Each item has 3 parts.
Part 1 runs from 0 to 1 in a loop.
Part 2 runs from 1 to 5 and then starts again.
Part 3 runs from 0 to 1 cyclically.
What the symbols do: § is +1 on part 3; @ is -1 on part 2; & is +1 on part 2; $ is +1 on part 1.

In the rows, 24 means zero.

Each row, then its item:
 26   24   23   22   35   25   31   28   20   31   27   18   30   25   17   22   24   25   32   26   23   26   26   19   21   22   20   29   31   33   24   30   23   33   30   30   21   36   20   22   26   21   24   19   19   30   31   27   23   29   35   19   27   26   20   25   21   23   16   18   26   37   32   26   17   22   22   27   23   32   24   29   22   24   17   25   22   19   30   35   27   22   27   25   24   22   34   25   17   26   21   23   32   21   28   22   22   22   20   30   22   27   24   43   22   15   29   29   27   19   10   24   25   16   31   27   28   25   23   20   27   21   29   27   26   23   27   27   32   39   30   23   23 -> z0_1_0
 25   15   29   26   22   21   20   28   34   17   20   23   22   28   34   28   31   22   21   27   29   25   29   31   24   27   33   22   27   25   19   10   21   18   20   24   21   15   23   24   26   27   22   29   23   27   11   28   20   18   23   24    8   25   26   18   25   21   24   22   34   24   26   27   38   26   26   24   34   30   25   25   35   29   28   29   22   34   17   16   20   27   19   22   24   28   18   28   27   26   19   26   20   26   28   28   25   24   30   29   18   16   21   12   25   27   24   23   17   21   31   23   33   25   14   18   16   27   14   29   14   25   14   16   22   29   22   32   16   23   21   21   27 -> z1_2_1
 22   25   26   28   17   30   20   30   25   18   26   29   13   20   36   32   22   27   35   25   27   27   31   22   18   29   32   23   10   17   21   16   14   15   13   11   24   21   32   30   24   30   31   27   29   20   27   20   25   21   15   24   24   23   23   28   23   23   21   35   19   19   18   20   36   30   29   24   21   20   21   20   27   20   35   18   32   25   21   18   24   26   26   31   24   25   15   22   31   30   16   29   13   31   21   32   30   24   30   15   28   26   23   13   23   34   17   22   21   28   32   25   28   29   21   25   22   22   19   23   27   25   14   23   34   25   25   32   23   15   20   24   25 -> z1_4_1
 24   34   16   23   27   24   29   16   17   31   32   28   33   20   15   26   14   28   25   22   26   22   24   14   24   22   26   23   21   12   36   33   32   27   31   28   25   32   28   28   21   25   21   15   27   24   34   27   17   34   14   20   35   22   27   35   25   26   23   24   15   27   28   27   12   16   27   23   11   19   15   23   14   24   20   18   30   17   27   33   28   25   24   28   21   18   32   25   23   20   33   24   29   23   30   26   26   24   16   23   32   40   23   28   33   24   23   17   25   23   19   24   18   31   33   26   29   18   38   27   33   25   34   25   21   18   19   26   26   28   30   28   25 -> z0_4_0
 27   16   29   21   27   27   22   29   27   22   22   16   16   21   31   34   30   25   29   18   28   24   27   36   19   27   31   23   24   36   19   16   17   21   17   16   25   15   26   23   28   23   25   29   19   18   10   24   35   11   34   21   11   35   29   18   21   18   18   17   31   18   25   22   29   31   25   27   36   25   29   25   31   21   27   24   18   24   23   21   19   19   26   21   29   30   16   25   24   23   13   17   22   25   23   26   23   22   33   28   18   12   30   24   22   25   25   29   27   20   21   23   25   21   18   17   17   27   10   30   24   25   16   20   29   30   27   21   22   14   28   20   31 -> z1_1_1
 19   24   25   28   26   30   27   20   25   38   21   11   28   26   20   24   31   18   28   28   16   23   17   37   17   18   17   19   28   38   21   23   21   32   21   24   20   25   28   24   21   22   15   24   12    9   17   24   25   29   33   21   26   37   23   21   27   24   19   12   36   22   24   31   24   23   24   24   26   29   31   26   29   19   28   26   27   23   21   22   25   26   33   27   29   22   25   26   21   19   17   18   32   23   28   19   14   27   39   29   17   21   25   38   22   19   31   29   23   23   26   20   18   23   15   20   28   31   23   25   29   26   23   38   21   26   25   28   28   35   17   18   26 -> z1_1_0
 29   38   16   31   21   27   26   23   20   27   21   31   20   23   22   31   22   24   19   26   18   21   19   26   21   26   23   16   21   27   26   22   25   27   21   16   27   28   36   34   11   27   25   22   18   22   21   25   18   33   21   24   30   29   27   30   32   27   24   25   19   12   22   23   29   20   24   31   15   16   26   24   22   24   33   16   31   24   26   24   28   30   32   32   24   23   30   27   26   24   25   22   19   21   28   23   23   30   32   18   31   22   16   27   24   27   24   19   18   34   41   23   20   27   28   25   28   23   32   23   31   26   28   33   23   25   23   34   25   23   13   24   24 -> z1_4_0
 25   19   23   23   20   24   21   28   21   12   28   29   20   19   27   26   21   26   25   20   28   29   32   18   23   23   27   28   19    7   26   19   19   20   24   26   27   23   29   20   25   23   31   20   36   38   35   30   32   15   11   23   18   20   27   25   17   23   37   38   11   26   21   26   21   27   33   21   20   20   13   26   13   22   17   18   29   28   34   33   29   20   17   28   18   22   19   20   29   24   28   23   18   23   25   26   35   17   16   29   27   34   26   17   23   31   15   17   26   19   15   27   25   24   33   32   20   17   20   19   31   25   26   15   33   18   30   21   30   22   25   32   21 -> z0_4_1
 20   28   20   27   32   29   29   23   22   32   18   20   22   29   22   21   32   22   27   28   27   21   17   33   20   25   22   18   31   42   24   29   21   32   28   24   20   25   27   25   21   27   18   30   15   11   21   18   23   29   36   20   28   34   19   20   24   21   12    6   41   20   22   24   25   23   21   30   28   27   33   27   28   22   30   21   27   27   24   22   19   26   30   25   24   25   26   22   22   19   20   25   26   27   25   24   21   27   31   23   22   18   21   35   24   21   36   34   18   23   24   18   21   24   17   16   30   29   27   27   26   28   21   34   18   32   31   26   27   30   22   19   21 -> z1_1_0
 22   17   27   22   20   14   22   31   28   15   26   31   32   23   32   27   22   29   17   20   28   26   28   16   28   23   29   34   23   10   26   25   32   15   28   27   26   30   22   20   37   25   27   19   35   36   31   24   24   30   10   29   23   12   33   20   17   22   39   39   15   32   26   27   24   25   28   18   29   25   18   24   19   24   17   26   27   28   25   28   21   22   15   22   24   23   17   23   24   33   31   30   19   26   21   30   35   26   19   27   26   28   29   12   26   24   17   17   23   25   25   30   31   20   29   25   22   20   24   28   18   23   24   17   29   19   21   25   20   15   33   32   24 -> z0_3_1
 28   23   29   26   17   35   21   25   23   21   18   19   11   19   31   27   28   21   30   30   30   26   27   31   23   21   28   21   18   28   18   13   17   25   10   12   20   12   31   31   26   30   30   31   22   23   16   20   31    9   26   29   17   28   25   23   27   19   26   29   18   15   15   19   37   29   28   24   31   17   25   22   21   19   32   15   28   21   21   15   26   26   32   26   29   29   13   22   25   22   15   19   27   29   25   27   19   24   31   18   21   20   21   20   12   34   22   24   26   21   22   28   23   21   17   19   26   27   14   26   28   28    8   17   32   27   28   28   27   19   24   20   24 -> z1_5_1
 28   23   29   27   21   36   23   26   30   24   21   17   17   18   29   30   27   19   29   29   32   23   26   30   25   24   31   23   18   31   22   18    8   20   11   12   19   21   26   27   19   26   25   24   19   21   19   16   34   12   28   18   19   34   26   21   22   25   21   26   21   12   23   17   32   36   27   17   23   25   22   23   24   16   32   26   30   25   24   13   23   29   24   24   22   25    6   23   29   27   17   31   23   28   24   25   27   23   32   20   24   24   22   21   21   30   18   20   23   25   19   24   23   26   19   18   22   30   15   24   30   33    9   17   32   20   28   25   26   19   26   23   27 -> z1_5_1

Each walk starts at a row, and each symbol moves it to the next item.
Each answer is a row, close to the row of the item it stands for.
 22   20   23   23   19   13   16   31   32   16   29   31   31   21   28   25   21   28   17   12   28   31   23   14   28   22   25   29   23    9   23   29   31   15   28   29   25   20   20   18   34   23   28   18   36   39   25   25   26   18   14   27   15   14   24   22   23   25   37   36   16   27   25   32   25   25   26   21   27   28   14   26   18   30   15   24   20   28   27   24   21   22   13   17   25   19   24   21   24   32   24   28   21   26   25   26   37   26   18   31   23   28   25    6   21   29   20   19   26   22   25   28   29   21   29   32   19   21   28   25   17   22   29   18   27   20   25   24   24   17   27   34   27
@:  22   14   28   26   29   20   22   34   23   14   21   29   28   26   28   26   26   32   27   19   26   26   24   20   26   22   25   34   24   24   22   27   31   26   28   34   29   19   16   10   31   22   20   28   33   37   29   28   29   24   21   23   12   18   27   16   14   22   33   30   26   33   29   31   28   22   25   23   31   35   25   22   29   30   15   30   13   28   23   24   19   20   15   18   20   23   25   22   19   29   27   22   25   26   27   23   26   28   19   35   18   19   26   10   28   25   21   27   31   27   19   21   35   25   27   27   19   24   25   25   18   14   23   20   30   23   26   16   25   19   29   26   17
§:  21   26   18   25   29   11   22   28   22   31   23   25   37   33   18   20   24   37   20   22   23   27   22   20   30   21   26   28   36   25   28   32   33   24   31   38   22   24   18   21   27   21   22   22   29   24   31   24   25   32   23   26   29   25   23   26   28   22   30   18   31   35   29   34   18   13   21   24   28   34   22   29   24   30   16   28   18   25   20   32   20   20   23   20   23   23   34   28   12   19   30   24   28   20   26   17   16   27   19   37   24   25   23   36   34   11   25   28   27   23   20   20   25   24   22   25   24   32   36   24   18   22   31   27   19   27   24   24   30   35   30   26   22
@:  28   19   22   22   35   28   33   17   18   37   17   18   31   28   14   19   22   22   29   20   22   22   25   27   20   24   19   26   32   29   28   32   24   31   34   32   25   34   22   24   25   19   25   23   20   24   33   22   22   30   31   17   30   27   21   24   19   20   23   14   27   36   27   27   20   17   29   24   22   27   24   27   20   26   12   32   22   16   30   35   24   18   26   28   22   25   38   24   22   20   30   23   33   27   22   23   20   22   13   35   19   26   31   35   23   21   28   30   24   19   11   22   19   27   29   27   25   21   28   20   27   19   35   21   19   19   23   20   39   34   27   26   16
§:  27   13   27   22   29   25   24   32   21   18   23   18   28   27   22   21   25   23   26   23   27   27   30   26   28   26   30   32   28   27   21   25   22   24   22   30   23   22   18   15   30   23   22   26   27   33   31   30   27   19   25   18   13   24   22   23   19   20   31   21   21   29   26   27   28   27   28   24   28   28   24   26   23   24   19   30   20   20   19   26   25   23   19   18   28   31   18   20   20   24   24   19   36   27   23   16   22   23   26   36   19   24   33   25   20   27   20   24   32   14    5   27   30   21   29   25   21   25   10   25   22   21   20   12   29   23   22   17   32   24   34   30   25
§:  29   25   15   25   32   24   31   23   21   30   24   14   28   21   18   21   19   27   28   24   24   20   22   21   22   22   17   31   36   30   30   33   24   34   32   32   23   31   15   17   26   12   20   18   22   30   27   27   24   29   39   21   28   28   21   26   20   26   21   18   25   32   26   24   10   17   21   27   23   38   23   22   23   21   15   30   22   20   25   32   26   22   26   20   24   20   29   27   15   22   28   24   40   26   28   18   13   21   23   32   24   28   29   35   23   13   29   33   34   24   12   25   23   25   29   30   26   25   22   22   25   15   30   27   24   24   19   25   38   35   31   27   20
&:  20   22   25   28   29   15   26   23   22   26   21   21   29   28   24   23   27   26   21   22   19   21   24   15   27   19   19   28   33   29   26   33   33   29   29   30   26   30   15   22   27   21   18   21   24   27   35   26   19   31   30   24   27   23   24   26   24   25   27   18   28   37   29   26   11   15   19   26   21   28   24   30   24   23   10   27   21   25   28   28   25   24   24   21   27   19   39   19   22   20   28   23   26   26   23   18   24   28   20   31   25   22   22   29   25   16   29   26   20   19   22   24   20   23   25   29   25   22   35   22   18   15   29   23   25   28   24   21   26   29   29   26   26
§:  18   11   37   22   28   16   21   33   24    7   23   21   34   24   35   23   22   26   24   20   22   31   25   27   31   25   26   31   26   19   22   29   28   19   25   34   26   23   17   16   31   21   20   22   28   36   28   31   32   17   20   22    8   20   23   16   20   26   34   27   29   37   28   28   26   27   18   24   28   32   20   30   25   31   10   33   21   27   26   23   27   18   15   27   21   29   20   21   25   30   31   21   30   26   27   24   25   29   18   35   17   22   33   13   26   24   20   21   32   20   20   25   30   22   25   25   17   22   16   28   21   20   21   18   25   23   23   19   22   24   32   32   29
@:  22   16   32   20   22   23   30   27   22   19   25   18   23   27   22   24   24   28   31   22   31   31   34   24   27   27   27   32   21   19   19   26   16   27   21   29   20   22   16    8   27   21   25   23   25   30   34   26   32   18   31   22   13   27   21   17   19   18   32   26   23   33   28   24   29   22   29   23   33   30   18   21   23   21   12   28   19   22   20   23   24   12   12   23   25   33   20   19   20   26   28   20   38   23   23   23   17   27   24   34   19   29   26   26   18   26   22   30   31   21    7   23   24   20   29   28   12   26   12   19   28   24   21   17   32   22   26   15   32   26   30   27   22
@:  25   18   25   22   20   33   25   28   23   22   29   23   24   21   18   24   23   24   30   26   30   28   29   27   22   25   24   30   23   19   24   25   12   28   22   27   23   17   21   24   24   25   22   24   29   37   24   25   30   10   26   23   20   21   22   24   19   20   35   36    5   22   30   24   28   31   21   23   23   26   26   22   18   18   22   20   22   21   27   27   28   13   18   31   23   24   10   21   22   29   26   23   31   28   22   19   21   19   21   23   27   36   30   19   16   33   18   23   34   21   11   31   21   19   30   31   20   23   10   20   36   22   24   17   34   16   32   16   35   28   31   31   25
$:  32   23   33   19   14   41   26   20   24   21   28   18   12   21   25   26   25   23   29   33   32   28   30   30   19   26   30   27   20   34   20   16   16   28    8   16   15   16   29   28   20   28   28   30   21   20   15   21   36   13   29   18   18   29   23   26   21   22   12   29   19    9   20   25   38   36   32   17   29   18   30   22   21   23   34   21   31   18   23   15   27   24   22   30   23   28   14   20   32   23   17   26   27   29   21   28   23   17   31   10   22   24   27   19   19   32   21   29   29   23   26   26   30   27   22   22   22   27   13   20   30   28   18   20   30   24   29   25   29   22   28   21   28
$:  32   24   26   20   23   30   23   30   23   24   32   19   23   20   19   24   23   21   38   26   26   31   21   28   28   25   25   32   20   14   23   19   18   23   24   24   24   26   23   21   27   23   26   22   25   33   28   27   28   10   25   22   19   29   27   25   15   19   30   36   12   23   27   27   23   32   31   29   18   24   23   27   15   18   21   22   25   17   31   28   30   16   24   26   24   20   19   19   26   27   25   26   32   30   24   20   21   20   18   29   23   31   30   16   22   33   20   22   27   20    4   26   28   26   33   27   22   24   14   20   30   19   19   18   35   18   29   14   32   28   32   23   25
@:  26   21   28   24   21   22   22   32   27   21   32   37   20   20   20   26   16   28   23   21   27   31   33   20   30   21   23   29   19   14   25   25   23   18   27   27   30   17   21   22   27   28   35   18   31   41   29   22   31   19   18   24   18   16   28   27   22   23   28   39    8   29   19   25   26   29   26   22   16   18   18   20   17   27   14   22   27   27   28   28   26   22   15   20   22   22   18   16   28   31   24   28   23   26   22   21   31   27   18   23   27   34   25   10   22   30   19   18   27   29   15   28   29   26   34   31   21   19   22   15   30   22   27   15   34   13   30   18   30   14   31   26   24
$:  25   25   28   25   15   35   20   28   29   15   29   30   14   20   33   31   22   17   26   29   31   22   24   27   22   29   30   26   13   18   22   17   19   22   14   13   22   21   31   28   28   35   30   24   23   22   20   27   27   15   15   25   24   23   29   25   29   30   24   32   23   10   14   19   33   28   24   23   22   25   24   20   26   25   32   17   29   28   27   20   24   32   25   21   21   23   16   27   31   31   24   24   17   28   24   26   31   20   30   17   34   21   18   13   25   33   18   21   17   27   35   24   20   26   22   22   25   22   20   23   29   30   14   18   27   25   20   33   20   15   20   23   28
$:  28   27   24   23   21   31   26   29   24   14   30   37   26   22   26   17   20   27   25   22   23   36   29   16   29   28   30   31   16   12   24   24   19   21   24   21   26   22   24   24   22   25   30   22   32   39   28   33   30   15   14   25   21   18   29   31   25   23   28   42   12   24   23   22   27   24   29   21   23   22   17   22   15   27   26   19   32   21   28   27   23   22   21   22   17   24   24   25   27   28   28   22   21   24   24   23   31   22   17   29   29   32   30   15   22   29   17   13   28   29   23   26   27   25   31   30   19   22   20   24   29   23   20   16   31   11   26   19   32   18   29   29   28
&:  35   28   24   22   27   31   24   33   16   18   27   21   22   22   21   22   26   24   23   26   21   23   29   24   25   28   27   31   25   20   22   22   18   25   18   21   20   28   22   21   27   24   21   24   30   34   32   25   29   13   24   21   20   22   25   24   21   25   28   31   14   27   25   18   28   32   31   20   22   27   18   20   25   24   20   25   25   20   27   31   30   21   25   23   20   22   14   24   24   28   19   20   28   28   16   21   24   22   27   29   25   34   32   23   18   29   20   25   27   16   12   31   19   12   33   32   20   25   10   23   32   22   22   15   33   16   28   17   38   22   35   22   24
@:  22   26   21   25   15   22   20   25   28   17   26   32   22   15   24   27   22   21   23   23   29   33   31   19   26   24   26   28   20    8   22   27   23   21   21   20   19   27   28   23   26   27   32   17   38   43   31   28   38   14   10   25   19   15   22   28   23   21   35   35   13   27   16   24   25   23   29   22   20   18   17   24   20   26   18   15   27   21   34   35   26   22   20   20   23   20   18   18   32   26   23   23   22   30   17   27   33   19   18   28   28   35   28   15   25   35   19   21   32   30   17   31   23   25   35   35   22   27   18   18   29   19   25   16   33   21   28   22   29   20   25   29   26
@:  22   21   23   25   18   18   18   33   25   13   22   25   35   20   28   21   24   30   17   20   28   30   31   17   28   22   26   29   23   14   22   29   28   20   30   28   27   22   21   18   30   29   21   21   36   33   23   27   27   21   15   27   17   13   27   24   21   25   39   39   22   34   22   25   27   23   26   24   29   28   14   21   17   30   19   26   19   23   31   26   21   24   13   20   23   21   18   19   23   28   30   24   23   26   20   30   33   21   10   26   22   33   23    9   30   25   21   20   27   19   27   28   32   23   32   29   19   20   20   26   21   22   26   10   29   26   24   21   27   21   28   27   28
&:  26   28   27   21   17   20   23   31   24   20   32   36   27   21   24   26   20   27   23   20   25   25   24   19   22   21   28   26   23    7   23   23   24   19   23   21   22   24   24   25   29   27   30   16   33   40   31   27   26   22   13   22   14   15   29   22   20   25   31   42   11   22   24   24   28   29   29   18   25   24   17   26   12   29   17   21   24   22   26   26   19   27   22   27   18   28   20   18   29   33   25   25   22   21   28   21   33   21   17   22   35   37   24   15   25   33   18   16   34   23   19   35   25   19   33   29   21   21   19   21   25   19   23   13   35   21   27   19   29   16   27   28   29
@:  26   14   27   22   17   16   15   36   26   15   24   31   29   20   26   29   19   27   19   19   26   32   26   15   26   20   23   28   17   14   22   24   24   17   27   30   26   21   19   22   32   24   19   21   38   40   25   24   25   20   16   25   17   14   26   21   19   20   36   42   18   30   19   30   27   19   21   21   31   26   13   24   24   32   19   24   16   27   27   28   20   20   14   21   23   30   22   25   24   31   28   28   19   18   21   28   36   23   20   28   23   32   23   15   31   26   18   21   30   24   25   26   31   19   32   27   15   21   23   24   22   27   26   16   28   17   26   19   22   20   28   32   29
@:  21   15   27   25   27   16   24   35   22   16   28   24   31   22   28   23   23   33   26   21   29   32   30   18   31   27   26   33   21   14   24   22   26   21   27   30   22   24   17   18   34   17   24   25   31   35   20   26   29   17   21   21   11   22   26   20   16   19   32   31   28   38   25   27   18   26   22   28   31   32   22   31   20   24   12   32   21   24   25   24   16   15   15   18   27   29   21   19   16   27   25   21   27   23   22   23   28   21   15   33   18   28   27   18   27   25   23   30   30   14   18   23   30   22   27   28   15   24   16   28    9   21   20   18   32   25   21   21   30   23   32   35   22
&:  23   13   20   19   20   18   21   33   29   10   31   35   32   26   27   25   21   26   18   19   25   28   35   18   32   24   25   27   21   17   28   31   29   13   27   29   21   20   20   22   28   28   27   19   31   40   26   33   29   18   12   23   20    8   25   25   19   27   39   38   21   30   19   24   23   22   24   23   27   30   13   23   23   37   15   25   18   30   22   26   23   21   14   19   23   20   23   19   27   25   33   25   25   19   23   24   32   22   16   27   20   30   25    9   28   26   19   17   27   23   24   28   29   26   32   27   19   16   21   30   13   14   23   11   26   23   23   21   23   18   24   30   27
§:  22   27   19   19   26   17   28   22   23   25   24   32   33   24   25   24   20   30   15   18   20   21   24   15   32   20   22   24   29   20   24   33   34   25   32   29   29   38   25   19   30   24   23   22   24   27   26   24   17   38   23   26   39   13   22   27   25   28   29   26   25   24   31   20   13   14   21   25   12   28   18   28   20   28   17   27   24   26   26   37   26   21   17   21   21   16   42   30   24   25   36   27   29   18   24   27   32   27   18   29   28   27   21   27   32    8   31   20   24   29   30   27   23   26   32   28   27   22   41   21   18   22   37   28   19   21   23   26   25   28   30   27   25
§:  24   17   24   23   16   10   23   31   25   14   29   31   30   28   28   26   22   24   22   20   30   31   30   14   23   25   26   26   18   12   16   22   28   19   26   33   20   22   18   18   31   27   30   26   33   39   28   26   26   18    8   27   14    8   26   27   21   23   35   43   13   32   27   30   23   15   26   17   27   27   14   21   24   31   17   26   20   24   22   27   18   22   17   19   21   25   27   20   25   30   27   24   20   29   19   26   30   27   16   30   24   30   29    4   23   26   20   15   27   26   22   26   26   22   31   29   22   23   26   28   15   21   24   15   28   22   30   22   28   17   28   27   23
§:  20   29   17   30   23   14   31   22   18   28   19   31   34   26   25   27   18   28   21   19   23   25   20   15   26   25   21   24   28   18   24   34   36   24   35   34   24   28   22   27   20   26   22   18   29   19   36   29   19   34   21   24   29   20   20   32   24   23   22   26   24   31   30   27   16   17   17   24   22   26   19   28   21   31   17   24   22   24   25   34   28   32   18   26   26   13   35   26   22   27   33   26   25   24   31   28   28   26   22   30   29   31   21   33   25   14   26   27   25   22   32   24   20   28   30   29   25   18   35   23   22   20   36   25   18   24   23   27   22   24   29   26   26
$:  16   31   15   28   27   18   26   16   28   28   23   34   27   28   26   24   24   19   16   29   21   24   20   25   28   20   16   16   26   21   26   21   30   24   25   21   28   28   22   30   27   29   22   28   23   17   26   25   12   39   17   22   32   25   24   26   31   28   21   21   28   24   20   26   25   21   20   27   18   20   30   23   25   33   31   20   21   23   22   21   23   33   18   30   24   21   33   32   29   18   26   28   17   18   27   32   29   31   32   16   29   23   18   27   33   19   32   22   18   29   47   20   23   34   14   23   26   28   38   31   21   27   25   33   18   33   21   30   12   17   16   21   30
&:  24   33   20   25   21   34   25   14   19   32   23   35   23   25   20   24   14   22   19   26   19   20   17   26   22   28   21   22   23   27   22   20   27   27   22   20   22   27   35   35   18   34   26   23   18   15   25   24   16   33   17   28   36   28   27   34   29   29   19   25   26   14   21   23   27   20   24   33   14   20   31   24   25   24   37   22   34   27   28   25   28   32   32   26   23   22   30   28   24   22   25   28   16   27   29   22   26   28   25   18   31   22   18   35   28   21   25   25   21   29   39   23   18   28   19   21   35   26   32   24   31   26   28   39   24   27   22   29   23   25   16   20   25
@:  19   26   15   32   24   20   22   17   33   28   23   30   25   29   26   29   20   21   20   25   19   19   20   17   23   27   20   20   20   22   25   25   31   21   25   23   28   24   25   28   22   26   20   24   20   15   19   22   18   34   24   28   33   25   27   32   31   29   21   14   35   21   21   24   24   22   21   30   23   21   26   20   32   34   31   18   23   29   26   22   25   36   31   31   31   18   32   28   26   24   29   22   17   22   26   34   31   30   34   20   31   15   16   31   31   27   29   30   18   29   44   19   25   28   23   19   35   25   37   31   16   31   25   33   20   34   23   33   16   20   13   25   29
$:  26   29   19   27   20   17   28   25   25   21   25   30   29   27   20   22   21   30   20   24   15   18   21   11   31   18   20   28   27   14   25   30   41   33   32   27   26   33   17   20   24   28   27   16   30   31   32   27   15   35   24   24   33   22   27   32   28   27   30   27   24   32   25   22   11   14   20   27   19   26   17   20   21   30   13   25   21   23   24   34   22   29   24   24   20   19   37   29   23   22   35   26   25   23   25   22   30   28   17   26   35   37   17   27   33   14   30   19   23   24   23   30   23   32   31   31   29   20   34   22   18   24   32   29   17   20   24   29   29   28   18   28   26
$:  20   29   16   30   24   20   24   22   31   26   23   24   26   28   28   24   22   23   16   28   23   18   21   25   23   29   22   23   16   23   27   21   31   27   25   25   28   26   32   27   16   30   18   23   19    9   15   22   14   41   20   35   32   20   32   29   32   36   22   16   36   14   21   25   22   18   23   26   23   19   27   30   26   30   34   22   28   26   22   21   21   30   27   26   24   25   31   29   29   23   30   24   17   17   29   30   27   28   29   17   25   21   19   27   34   23   29   21   16   28   43   23   27   32   21   20   29   24   40   28   24   28   25   28   15   27   24   31   19   26   13   22   24
@:  20   24   22   28   25   17   24   20   34   33   21   17   31   32   28   31   32   25   17   31   25   21   19   28   24   25   19   19   26   34   18   22   36   21   18   26   26   17   27   23   26   22   21   25   18   13   19   26   12   33   30   26   31   29   25   23   28   30   12    9   37   31   33   25   23   23   21   31   25   27   28   32   34   21   30   33   21   27   23   19   20   31   25   22   26   26   30   27   24   19   28   27   25   19   24   29   22   21   31   18   25    8   16   36   26   19   33   34   16   22   39   21   23   26   14   18   25   26   30   31   17   23   24   30    9   33   26   31   13   35   14   26   26
